M =
[[137 121 127 125 132]
 [133 125 130 127 134]
 [113 116 124 128 117]
 [116 128 135 124 121]
 [136 123 128 126 133]
 [124 130 127 132 130]
 [133 121 133 123 140]
 [119 131 134 118 135]
 [135 123 129 125 134]
 [132 135 138 135 118]
 [131 139 129 127 134]
 [123 131 128 132 127]
 [154 133 107 134 142]
 [125 127 131 131 127]
 [123 131 127 126 128]
 [123 135 130 129 131]]
The entry in the top-right corner: 132
The bottom-right entry is 131
The entry just right of the smallest entry is 134
The entry directly below the largest entry: 125
Read off the first entry of the largest entry's row.
Answer: 154
Read off the 4th entry in reading order.
Answer: 125
The entry in the bottom-left corner: 123
Read off the last entry in the row that holds the smallest entry.
Answer: 142
The smallest entry in the first column: 113
The entry directly below the smallest entry is 131
Read off the fourth-last entry, reading row by row.
Answer: 135
The entry directly above the largest entry is 123
Read off the top entry of the column that holds the largest entry.
Answer: 137
The entry just left of 138 -> 135
The third entry in reading order: 127
The 3rd entry from the end, reading row by row -> 130
The entry just right of the largest entry -> 133
The entry just right of 113 -> 116
Read off the second entry on the diagonal from the top-right corner.
Answer: 127
Read off the third largest entry.
Answer: 140
The second entry, reading row by row -> 121

x = [[131, 139, 136, 133, 121, 125, 134, 129, 118, 127, 106, 127, 124], [136, 139, 130, 126, 132, 130, 133, 123, 131, 114, 132, 131, 135], [124, 125, 128, 134, 130, 130, 131, 127, 129, 130, 128, 131, 126], [133, 134, 133, 118, 129, 121, 132, 123, 123, 111, 127, 127, 123], [128, 105, 124, 128, 127, 126, 112, 128, 123, 156, 132, 114, 104], [132, 125, 128, 127, 131, 129, 125, 125, 128, 132, 131, 124, 122]]
What is the 2nd smallest entry?
Answer: 105
The maximum: 156
The fourth entry in reading order -> 133
What is the third entry in reading order?
Answer: 136
What is the entry just left of the smallest entry?
Answer: 114
What is the first entry in reading order?
Answer: 131
The third smallest entry -> 106
The entry just right of the largest entry is 132
What is the entry just left of 105?
Answer: 128

Read these off the array that follows. Rows and columns are numbered from 1.
1) Report the entry in row 3 and column 1.
2) Report the entry in the top-right corner.
3) Report the entry at row 1, column 1.
4) Report the entry directly below the largest entry.
5) Report the bottom entry of the column that holds the largest entry.
6) Report the entry at row 1, column 2.
7) Report the entry in row 1 and column 3.
8) Report the entry at row 2, column 1.
[[116 115 117 142 122 130 124 123]
 [121 122 141 117 139 118 131 133]
 [136 131 109 118 129 122 130 125]
 [117 119 127 135 117 140 124 120]
 [126 119 115 128 134 129 125 128]
 [136 134 101 135 121 147 122 111]
 [112 122 139 120 122 132 128 145]
 [122 139 117 136 114 137 121 121]
 [135 136 139 112 130 127 133 133]
 [142 134 123 119 112 135 131 125]
 [116 131 140 131 132 114 131 142]
 [140 141 115 114 135 128 136 132]
 [125 124 125 133 127 128 117 132]
 [122 127 144 116 128 131 123 139]]
1) 136
2) 123
3) 116
4) 132
5) 131
6) 115
7) 117
8) 121

Questions about the grid below.
1) What is the first entry on the diagonal from the top-right corner?
2) What is the third entry on the diagonal from the top-right corner?
3) What is the entry in the top-left corner?
4) What is the entry just left of 119?
5) What is the 2nd entry from the end, reading row by row?
6) What is the entry just right of the largest entry?
7) What is the bottom-left entry?
8) What is the entry just left of 134?
[[109 106 128 156  99 120 113 120 129 117 137 139]
 [126 127 121 132 126 134 124 129 127 132 131 119]
 [ 99 107 149 148 109 123 128 133 115 104 139 146]
 [137 135 115 140 124 127 112 116 141 138 131 115]]
1) 139
2) 104
3) 109
4) 131
5) 131
6) 99
7) 137
8) 126

Questions about the grid below. Counting starts at 1.
1) Find the entry in row 1 and column 2.
2) Find the entry at row 2, column 1.
3) Find the entry at row 3, column 1.
4) Find the minimum.
5) Find the entry in row 1 and column 3.
116  135  128  124  137  119  133  127  127  130  126
139  124  134  125  135  138  124  129  125  119  132
118  123  127  124  121  118  127  123  125  127  123
120  123  128  138  118  133  134  125  122  131  144
122  123  130  122  131  141  128  126  120  145  119
118  130  130  133  120  148  127  121  113  129  132
119  142  123  148  129  116  132  129  128  125  141
136  130  120  133  130  121  130  130  120  123  132
123  126  119  137  122  139  135  134  127  135  120
127  131  128  134  132  134  123  122  134  125  132
127  133  126  124  137  121  135  137  124  134  131
127  126  129  135  132  120  124  127  133  130  129
127  137  123  131  124  126  124  128  136  121  130
124  129  127  132  119  100  122  132  143  134  133
1) 135
2) 139
3) 118
4) 100
5) 128

[[122 134 125 106 131 129]
 [122 134 125 107 131 129]
 [143 134 116 131 132 128]
 [119 128 131 132 134 116]
 [127 121 139 145 125 128]
 [131 120 136 118 109 153]
 [127 117 145 154 124 128]
 [124 120 139 140 121 132]
 [128 128 128 128 128 128]
 [128 128 128 128 128 128]
 [122 135 124 102 132 128]
 [132 136 116 123 135 125]
 [112 130 133 132 142 102]
 [143 134 116 132 132 128]
 [117 130 132 131 139 109]
 [144 135 115 131 133 128]]
The bottom-left entry -> 144
What is the fourth-last entry, reading row by row?
Answer: 115
What is the top-left entry?
Answer: 122
What is the last entry, reading row by row?
Answer: 128
The 3rd entry on the main diagonal is 116
The entry in the top-right corner is 129
What is the 5th entry in reading order?
Answer: 131
What is the largest entry?
Answer: 154
What is the smallest entry in the last column?
Answer: 102
The entry directly above the largest entry is 118
The entry just left of 115 is 135
What is the top entry of the column that holds the largest entry?
Answer: 106
The first entry in the row that holds the largest entry -> 127
The entry just left of the largest entry is 145
The smallest entry in the first column: 112
What is the second largest entry?
Answer: 153
The 2nd entry, reading row by row: 134
The entry directly below 142: 132
What is the third-last entry, reading row by row?
Answer: 131
The second entry on the main diagonal -> 134
The second entry from the end, reading row by row -> 133

Questions about the matrix below. Indices start at 1.
1) Which number is the entry in row 2 and column 1?
2) Which number is the entry in the bottom-left corner?
3) Which number is the entry in the top-left corner?
4) Which number is the entry at row 3, column 1?
5) Which number is the entry in the bottom-right corner?
[[158 129 137 113 135 115 122 140 116 146]
 [148 127 135 135 127 117 132 126 105 131]
 [142 129 136 142 120 120 133 126 112 130]
 [138 132 136 143 117 126 134 123 115 125]
 [133 135 133 146 117 130 134 122 116 123]
 [128 133 130 147 117 131 132 119 122 124]
 [124 133 127 143 119 135 133 123 123 118]
 [119 135 129 141 123 134 130 126 128 120]
 [115 136 126 139 125 137 129 126 132 120]
 [113 136 123 134 129 139 127 129 134 120]
 [110 137 122 131 136 139 125 128 137 121]
 [109 135 121 125 140 139 123 133 141 121]
 [108 138 124 117 147 135 122 138 143 123]]
1) 148
2) 108
3) 158
4) 142
5) 123

a =
[[135 150 115 110 130 126]
 [119 108 129 125 133 104]]
Counting starts at 1.
Read off the bottom-left entry.
Answer: 119
The entry in row 1 and column 3 is 115
Read off the entry just right of 125.
Answer: 133
Read off the top-left entry.
Answer: 135
The entry at row 1, column 2: 150

data =
[[133 132 126 135 139 126 127 129 132 126 130 130 129 123 121]
 [133 125 140 125 125 123 123 129 115 127 130 132 127 129 129]
 [120 126 124 128 131 140 123 136 136 127 137 120 126 125 132]
 [122 151 134 137 130 125 117 126 144 138 122 129 129 121 126]
 [124 128 125 132 131 142 118 136 149 131 134 123 122 123 137]
 [123 150 130 136 133 122 121 125 126 133 125 126 130 121 126]
 [124 131 118 135 126 135 123 136 130 132 140 120 122 127 136]
 [127 127 125 130 134 134 124 137 132 125 130 115 126 125 124]]
Counting starts at 1.
Report the entry in the top-left corner.
A: 133
The bottom-left entry is 127
The entry in the top-right corner is 121
Report the entry at row 1, column 3.
A: 126
Report the entry at row 2, column 1.
A: 133
The entry just right of 138: 122
Report the entry in the bottom-right corner.
A: 124
Report the maximum.
A: 151
Report the entry directly below the largest entry.
A: 128
The entry in row 1 and column 2: 132
The entry at row 3, column 2 -> 126
The entry just right of the largest entry -> 134
Report the entry at row 2, column 3.
A: 140
Report the entry in row 3 and column 1.
A: 120
Report the entry at row 2, column 2.
A: 125
Report the bottom entry of the column that holds the largest entry.
A: 127
